Below is a small trained network, with its code and all its weights. Each question gives an input and a class and asks what happens when units are switched off, that is, made to give their printed mean instead of their output.

import numpy as np


def w(rows, s, z=0):
    codes = np.array(rows[::2]) - 128.0
    scale = np.full(codes.shape[1], s)
    scale[-1] = z or s
    return codes * scale


def f(y):
    return y / 2 * (1 + np.tanh(0.7978845608 * (y + 0.044715 * y**3)))


def log_softmax(a):
    a = a - a.max(-1, keepdims=True)
    return a - np.log(np.exp(a).sum(-1, keepdims=True))


def net(x, mask):
    res = np.array(x, float).reshape(1, 6) / 4 @ E
    y = f(res @ A[0][:, :-1].T + A[0][:, -1])
    res = res + np.where(mask, y, B[0][:, -1]) @ B[0][:, :-1]
    return log_softmax(res[-1] @ U[:, :-1].T + U[:, -1])


A, B = {}, {}
E = w([
[160,143,2,134,117],'x0',
[238,103,122,104,77],'x1',
[172,128,101,251,135],'x2',
[99,50,130,185,67],'x3',
[142,42,88,115,157],'x4',
[142,139,124,154,218],'x5',
],0.009)
A[0] = w([
[125,139,102,21,213,166],'n0',
[42,209,86,118,125,153],'n1',
[157,178,125,136,34,143],'n2',
[154,78,96,175,178,2],'n3',
[121,30,125,72,73,135],'n4',
[130,160,254,157,203,161],'n5',
[116,86,64,172,175,135],'n6',
[53,74,162,160,110,111],'n7',
[138,139,223,139,181,137],'n8',
[118,123,117,118,105,78],'n9',
[124,69,138,94,90,164],'n10',
[55,82,197,156,107,128],'n11',
[203,92,166,144,94,67],'n12',
],0.019,0.0047)
B[0] = w([
[78,165,41,15,25,218],'n0',
[43,219,105,183,105,208],'n1',
[137,140,123,142,5,178],'n2',
[171,100,126,125,231,197],'n3',
[177,38,115,195,131,207],'n4',
[242,228,137,105,81,250],'n5',
[229,132,74,102,212,222],'n6',
[33,155,185,80,115,196],'n7',
[215,199,183,112,99,211],'n8',
[142,108,160,130,125,130],'n9',
[157,53,85,158,111,180],'n10',
[13,123,166,97,142,211],'n11',
[121,168,90,216,145,190],'n12',
],0.023,0.016)
U = w([
[161,33,153,172,255,72],'0',
[83,157,149,204,106,21],'1',
[11,76,140,110,102,102],'2',
[178,142,46,175,165,223],'3',
[216,108,147,185,71,182],'4',
[87,249,164,42,130,192],'5',
[116,24,113,31,171,2],'6',
],0.0073,0.0042)

Each question gives the input, the list of numbers given to net, and the class t.
The units are the neurons (one row each of A and B). Each row of codes is followed by its name. A weight is (code - 128) times the scale printed after its matrix; where a second scale follows, it is the last column's (A, B and U).
mask holds one flag per neuron, in row order. A switched-off neuron (its flag False) gives its mean, the last column of its row in B, instead of its output. The means were averaged over made-up inputs and are rounded, as every weight is.
A unit's drop is (log p(t) with every unit on - log p(t) with that unit switched off) / (log p(t) with every unit on - log p(t) with every unit switched off).
The circuit of an input: a set's keep is (log p(t) with only the set's units on - log p(t) with every unit switched off) / (log p(t) with every unit on - log p(t) with every unit switched off). Starting from the 12 units with the biggest drops (on a tie, the unit counted first), units are removed one at a time, each time the one whose removal leaves the highest keep (on an exact tie, the one counted first), for as long as the keep stays at least 0.8.
circuit, biggest first: the units of the circuit, biggest drop first
top k neurons: the k neurons with the biggest drops, biggest first
drop when u is switched off: that unit's drop, to one decimal
input [8,2,-2,1,-7,3], class 1: top neuron	n5
input [-4,2,8,2,7,5], class 0: top 4 neurons	n3, n0, n1, n2
input [-7,2,8,-3,2,2], class 4: top 4 neurons	n0, n7, n1, n11
input [2,-6,0,5,3,1], class 0: circuit, biggest first	n0, n5
input [3,-7,3,-3,-3,-8], class 1: circuit, biggest first	n0, n5
input [-7,4,-7,5,-6,0], class 4: top 2 neurons	n4, n10
input [-1,8,1,-1,0,5], class 3: top 3 neurons	n12, n5, n7
input [2,2,-8,6,-5,-3], class 4: top 4 neurons	n4, n0, n2, n10
input [2,6,-7,-3,7,-4], class 6: top 3 neurons	n0, n5, n8
input [8,6,-4,-8,5,-5], class 6: top 2 neurons	n0, n1
input [8,-2,5,-7,0,-1], class 3: top 3 neurons	n7, n11, n6
input [7,-7,3,-5,4,4], class 3: top 2 neurons	n6, n7
input [-7,6,-6,6,2,1], class 0: drop when n11 is switched off	0.3
input [-3,2,7,8,1,-5], class 2: drop when n7 is switched off	0.2
input [-5,-4,-5,2,6,-7], class 2: drop when n9 is switched off	0.0
input [0,8,3,-5,-5,-1], class 4: circuit, biggest first	n2
